[-28.1 -10.6  -6.6  -2.1  -5.3   7.0   1.8  22.2  -4.9  13.8   1.1  -7.9
  -1.7  -9.2   4.7  -9.1  -5.3 -30.4  -8.7   4.1  -2.7  -4.3  13.6   0.2
  13.9  -9.4   0.1   3.5  -2.1   3.4 -11.2  12.0  14.9  -3.2] : <31>:<27>
[-31.7  -1.0 -11.9 -16.7   5.6  -8.2  14.2  10.4 -11.5   1.5  -6.0  -2.6
  -3.5   6.7 -19.1  -1.6 -11.2 -26.2  -1.5  -7.7  -0.9  15.8   8.8  -0.6
 -15.5   7.0   6.8   5.0  -2.9   8.4  -1.5   2.3  -2.1   3.8] : <31>:<18>
[-31.2   4.1 -22.9  30.3  -2.7  13.0   6.7 -12.9   8.4   5.8  -5.0 -10.8
 -14.4  -0.2  -1.1 -15.3  -1.8  -8.4   4.7  -7.5  -8.5  21.0   7.5  -3.6
   2.9 -11.6 -11.2  -1.2  -8.3  -4.8  16.7   4.8   5.0   2.8] : <37>:<16>
[-36.9  31.1 -51.6 -21.2  10.7  12.1   0.8   3.3  27.5 -10.3 -19.1  11.3
 -13.9  14.4  10.2  11.4   3.7 -43.4   2.0  -0.2   9.2  60.6 -27.2  12.1
   1.4  40.6 -44.6  20.1 -15.2  -8.1  16.7  38.8 -21.1  30.5] : <37>:<21>
[  6.6  -5.4  18.6 -10.6  10.8 -12.2   3.5  -7.1  -5.6   5.0   6.1   5.7
  23.6  -5.1 -10.1  15.9  -5.1   4.1   5.3  -0.9   4.6 -23.5   2.2  -7.0
  -3.0  -0.3  15.3 -18.3  11.2  15.8 -12.6 -11.7   5.3  -7.6] : <32>:<26>
[-34.7  -5.7  30.3   8.3 -20.1   5.0  -0.8  13.5 -23.4   6.6  10.8  -2.5
  -9.9   8.3  20.9  -5.4  -8.4  16.3   8.6  -2.0   2.3  15.2   8.0   3.4
  12.1   3.7  -4.5  10.0  -8.2   2.9  20.6   6.9  -0.4   4.9] : <37>:<21>
[-19.0 -12.6  27.8  -6.6  -2.7  -7.7  20.7  24.6 -16.9  -5.9   0.2 -13.7
  -5.9  -9.7 -14.1  -1.2 -16.6 -23.6 -14.6  -8.6  -2.8 -13.0  29.5   1.8
  -0.5 -17.3  11.6   2.3   0.7   6.7  -8.9   2.2   9.3  -0.4] : <31>:<18>
[ -0.3  -7.1 -26.7   2.6   1.5 -12.4   1.2  20.6  -9.4  -9.4 -11.7   0.2
   1.4 -14.0  -3.8   6.4  -7.3 -32.7 -14.4 -11.4   2.0   5.2   6.7  -7.0
   1.5  12.8  -6.1   8.5  -4.3   8.5  -5.3   9.1   3.6  -1.3] : <31>:<18>
[-28.0  11.2 -34.1  -8.0  12.8   9.8   1.3 -14.8  20.6   2.6  -8.5 -15.3
 -16.5   8.6 -21.1  -6.5  -1.4 -24.9   3.1  -2.2  -7.0  33.8   3.2   3.0
   7.1   1.2 -32.3  23.2  -6.9 -36.7   1.8  33.0 -16.4  14.1] : <37>:<16>
[-40.8  -1.8  -9.1 -31.4  -9.1   1.5  22.2   4.1   6.0  -2.9  -4.2 -12.0
  -3.7   0.3 -10.7  13.8  -8.9 -64.7  -0.6   1.5  -1.0  13.7   4.8   5.1
  -3.7  -9.4  -6.4  17.2   3.9  -1.6 -18.7   9.1  -1.0   4.8] : <31>:<27>
[-32.4  -7.5  -9.8  -5.7 -11.4   5.7  19.1   7.5  -5.3  -7.7   1.9  -0.7
 -10.3  -9.8 -16.9 -13.5  -6.9  -4.1   3.8  -8.4  -2.6  22.2  11.7  -2.7
  10.1  -3.8 -10.4  21.1 -11.8   4.4  21.4  11.9  -2.7  10.0] : <37>:<21>
[ -8.3  -9.2  -5.4  -0.8  -0.3 -16.6 -13.4  15.1   4.7   8.5 -10.2   5.5
  23.4   5.2  12.4  21.2  -5.0 -30.9 -22.5   1.0   7.3  13.9   4.1   4.5
 -17.1  17.2 -19.3 -14.4  -9.3  15.8 -14.2  11.5 -16.9   7.9] : <32>:<26>
[-25.6  -4.7   0.2  23.1 -16.3   3.8   3.6   6.6  -9.1   6.6   6.1   1.8
  15.9  -3.1   6.6  -7.2 -16.9 -25.7  -2.0  -0.5   9.0  20.0  13.1  -9.9
  -0.4 -18.8  -9.2  -3.3  -5.3   3.6 -10.0  10.7  14.3   6.8] : <37>:<16>
[-30.5  -2.7 -29.2  13.3   6.6   0.1  10.7   9.5  -5.6   0.5  -5.6  -3.8
  -0.1 -10.2  -5.6  -2.8   3.5 -42.6  -3.0   2.1   1.3  24.7   0.2   8.6
 -24.5   2.8   1.9  14.2   0.5   8.2 -10.5   4.3   0.4   2.8] : <31>:<18>
[-29.2   5.7   1.4   4.6  -0.6  -7.9  14.7   8.1  -9.9   1.2  -5.9  -2.4
  -3.8  -3.2  -8.8   3.6 -10.2 -38.8  -1.4   1.5   3.3  15.0   8.0  -2.0
 -16.2  -4.6   6.6 -24.3   0.6   1.0  -9.9   5.3  -4.3   4.8] : <31>:<18>
[-44.5 -15.7  16.5 -10.2 -20.1   9.5  12.6  14.2 -15.8   1.2   9.1   1.7
  -7.0   4.3   5.7  -6.4  -4.6   2.4   4.3   0.5   0.3  18.8   6.6   3.9
   8.0  13.2  -4.9  16.3  -2.0   7.0  11.0   8.9  -9.5   5.7] : <37>:<21>

[  2.0  -5.2  10.8  12.5  26.1  -1.5 -22.9   4.7 -20.6  11.2  -9.2 -12.5
   2.3  -7.9 -13.7 -14.5  18.8   4.9 -41.2   8.0   4.2  -0.7  -8.7   2.0
  -6.4  -4.0   2.3   3.4  12.8  26.8  -7.9  -0.9  13.4  18.6] : [91]:<48>
[  5.7  -4.8 -10.3  16.0  17.2  -6.2  18.1   7.3   4.5   8.3  41.0   2.1
   0.7   3.1  -8.3 -28.7   7.6   5.9 -25.2 -11.4 -16.9  -2.3 -16.8  -1.0
  -6.8  -5.3  -1.9   2.6 -14.0   1.2  -9.5  -1.2  16.2   6.3] : [81]:<46>
[  5.0  -1.1  16.1  -8.3  18.2   1.3 -26.0   8.2 -25.5   7.6   0.6 -10.3
  -0.7  -3.6 -11.8 -28.2  28.3   1.2 -59.6  11.2  22.2  -6.3 -13.4   5.9
 -13.3  -2.9 -10.0  -0.5  52.1  30.6  -4.7   0.2   0.5  10.8] : [91]:<48>
[ -0.8  10.0  40.9 -17.1 -14.8  13.1 -20.6   5.1  -7.4  -9.4   5.9  -7.8
   2.8  -0.7   7.4 -28.3  17.1  -4.5 -56.9  11.8  58.7 -10.1 -18.5   9.4
 -18.6   4.1 -15.6  -6.6  78.0  20.3   2.9   1.9  -9.7   3.1] : [84]:<53>
[  4.4  -0.3  15.5  18.6  33.1  -7.5 -29.4   3.3 -15.5  11.8 -11.3  -4.3
   0.8  -2.8  -0.5  -7.0  16.6   4.4 -30.0   2.8  13.1  -1.6 -17.5   2.1
  -4.3  -3.2 -15.2  -1.6  35.3  14.5   0.6   0.1  14.3  24.8] : [91]:<48>
[  2.9  -2.5  -5.4   9.2   4.6  -5.8  28.0   6.2   7.2   3.0  10.2  -7.3
   1.5   0.0 -12.0 -29.2   1.2   4.0 -37.1  -4.7 -16.7  -0.6 -18.7   0.1
  -7.8  -4.6   6.8   2.7 -19.6  -3.4  -1.1  -2.1  12.5   5.9] : [81]:<46>
[  4.7  -1.8  -0.7   5.0   7.4   1.7  18.2   8.2  14.2  -1.5  14.4  -4.1
  -1.9   3.0  -9.4 -32.8  -3.1   3.2 -33.7  -5.9 -10.5  -1.3 -25.1   2.5
 -13.2  -5.2   0.9   3.0 -13.4  -6.0  -1.6  -3.0  10.5   6.7] : [81]:<46>
[ -5.4  -4.3  -0.9  -4.4   5.9   4.0  15.6   4.9   5.1   2.1  12.4  -3.9
   1.1   1.4 -19.8  -4.1  -8.1   1.3 -28.4  -2.0 -11.8   6.4 -15.0  -2.4
 -13.7  -2.1   8.9   2.3  -4.7  -1.4  -1.1   0.8   8.2  -2.0] : [81]:<46>
[  5.1   4.2  11.9  14.9  35.6  -8.8 -45.6   4.5  -8.4  11.5  -5.1   0.8
   2.2  -2.5  -1.5 -17.0   9.5   2.3 -35.8   7.2  25.6  -5.7 -18.1   0.5
  -9.2  -2.3 -13.1  -2.8  37.8  22.6   3.1   0.3   9.7  30.6] : [91]:<57>
[ 10.4  -4.2 -32.6  -0.8  37.8 -21.8   0.5  11.4  30.1  13.6   6.3  14.6
   1.2   4.7   6.2 -24.8 -17.4   6.6   2.9 -14.8 -53.9   0.2 -22.5   5.9
  -9.6   0.9  11.1  -3.1 -56.1 -19.2   8.4  -0.9  19.2  30.8] : [81]:<46>
[  0.8   5.3   5.2   3.9  -8.6  -1.6  -9.7   2.0 -23.0   4.1  -4.1  -3.9
  -7.2  -3.8  10.2 -19.3  33.2  -1.0 -19.1   3.1  39.8  -7.6  -6.7   1.6
  -7.1  -2.4 -21.7  -1.9  48.9  38.1  -1.2  -4.8  -5.9   0.9] : [84]:<61>
[  4.0  -0.5  -7.1   0.9   5.9  -3.5  10.5   5.5  14.6  -5.8   0.2   3.4
   2.5  -1.1  -3.8 -19.7 -11.7  -0.5 -22.7  -5.6 -18.7  -2.7 -15.0   4.6
  -9.8  -3.7   5.8   0.9 -21.1 -12.7   0.6   0.6   7.6   7.1] : [81]:<56>
[  7.7  10.2 -12.0  17.5  17.3 -18.7 -21.2   0.0  -5.4  13.3  -9.0  13.6
  -3.2   4.5  28.5  -9.7  16.3   5.2  14.2  -6.9  16.3  -6.0  -7.6   2.9
  -2.0   1.5 -23.4  -4.6  25.6   8.5   8.7  -2.2   0.8  19.6] : [84]:<61>
[  2.2  -2.0   9.7   6.8  20.9  -3.4 -25.2   3.3 -13.8   1.1 -18.9  -8.1
   6.8  -4.0  -5.5  -6.3  12.9   5.1 -27.2   0.3  -0.8  -1.0 -18.4  -0.7
  -0.1  -0.7  -4.0  -0.4   5.5  -8.7  -3.4   0.5  20.9  15.0] : [91]:<48>
[  0.9   5.0  29.4  -1.5   1.7   9.6 -17.3   7.6 -14.8  -4.1   5.2 -11.7
   4.7   0.2  -6.9 -37.8  23.4   4.5 -85.2  11.5  44.3 -10.4 -24.5   6.3
 -11.6  -2.0 -16.3  -6.1  60.9  23.1  -3.8  -2.3   4.9  15.3] : [91]:<57>
[  2.9  -3.7  -3.7  -0.3   2.1  -3.8  20.2   5.4  10.4   2.0   2.2   2.9
   4.2   1.2 -12.4 -20.5  -9.0   4.5 -44.0   4.0 -20.3   2.8  -2.4   3.1
  -7.0  -3.1  14.7  -0.1 -15.1  -6.5  -2.6   1.6   4.8  10.2] : [81]:<56>
[  2.0  -2.0   3.0   7.6  14.0  -2.9 -13.4   3.2 -15.3   3.6 -10.3  -7.8
   2.8  -4.8  -4.0  -9.8  43.6   1.6 -16.6   1.9  11.0  -3.8 -13.5   2.8
  -7.8  -8.4  -8.1  -0.6  10.1  15.2 -10.2  -1.5  12.6  10.5] : [91]:<48>
[  5.1   0.2   0.1   3.8  -1.2   3.4  28.0   7.7   1.5  -2.2  12.9  -2.4
   3.3   2.4  -4.0 -34.0   2.9  -2.2 -35.9 -10.0 -11.5  -6.5 -23.1   0.3
 -11.8  -5.3   3.5   1.8  -2.6  -2.8  -2.2  -0.9   6.8  -0.1] : [81]:<46>
[  2.8   6.8   1.8   0.9  -4.1  -2.2 -30.1  -0.8 -10.5   3.4  -5.4  -5.2
  -1.1  -6.5  17.2 -21.1  31.0   3.7  -8.6   1.9  38.0  -8.3 -12.9  10.4
 -10.5  -1.9 -20.0  -5.5  40.3  26.5  -0.1  -3.1  -2.7  11.7] : [84]:<61>
[  4.5   1.0   0.4   0.0  -0.5   0.2  17.6   4.0  14.1  -4.6  10.0  -2.1
   1.0   2.8   1.4 -26.1  -7.0   2.3 -32.0  -8.4  -6.7  -4.1 -25.6   2.8
 -11.1   0.3  -1.1  -1.9  -4.3 -12.9   3.2  -0.8   8.1   4.2] : [81]:<46>
[  7.6   2.2   0.3   8.4  30.1 -10.7 -33.3   6.6 -11.2  12.3  -4.4  -2.3
   1.1  -2.9  -3.1 -19.8   9.1   3.8 -37.2   2.7   1.5  -6.8 -11.7   7.2
 -12.4  -0.9  -7.6  -2.1  24.1  16.5  -1.2  -0.3   9.1  18.9] : [91]:<48>
[  4.9   8.0   3.2   3.3  13.3  -4.4 -30.1   1.9  -9.9   7.9  -1.6   3.9
  -0.6   1.3  16.4 -17.3  16.7  -2.0 -20.9  -0.1  26.0 -10.3  -7.7   8.0
  -9.6   0.9 -25.4  -6.1  52.6  16.9   9.6  -6.0  -1.5   8.1] : [84]:<53>
[  3.9   4.4   3.4  11.3   4.2  -5.2 -14.6   2.5  -9.6   5.5  -3.4   2.1
  -1.2  -2.8   7.2 -18.1  19.9   4.8 -20.2   5.4  27.9 -11.0 -13.4   5.2
  -5.4  -3.8  -9.4  -1.8  17.7  21.2   2.4  -2.9   4.6  17.1] : [84]:<61>
[  2.4 -10.3  -5.7   7.1   4.2  -1.3  32.8   6.8   5.6   4.3   7.8  -1.3
   0.8   0.0 -13.0 -23.8   5.3   0.4 -35.9  -0.9 -24.2   0.7  -9.4   1.9
   1.6  -3.1   9.1   3.0 -15.2  -4.3  -1.9  -0.4   6.0  -0.7] : [81]:<46>
[ -0.3  -1.4   7.4   1.6   3.4   1.2  19.6   4.5   9.0  -4.0   4.7  -4.7
   2.8   0.8 -10.0 -12.4 -11.6   5.7 -24.8  -1.1 -18.8   4.2  -9.0  -3.4
  -4.6  -2.0  12.8   5.1 -27.6 -15.9  -3.9   0.2   8.9   7.9] : [81]:<56>
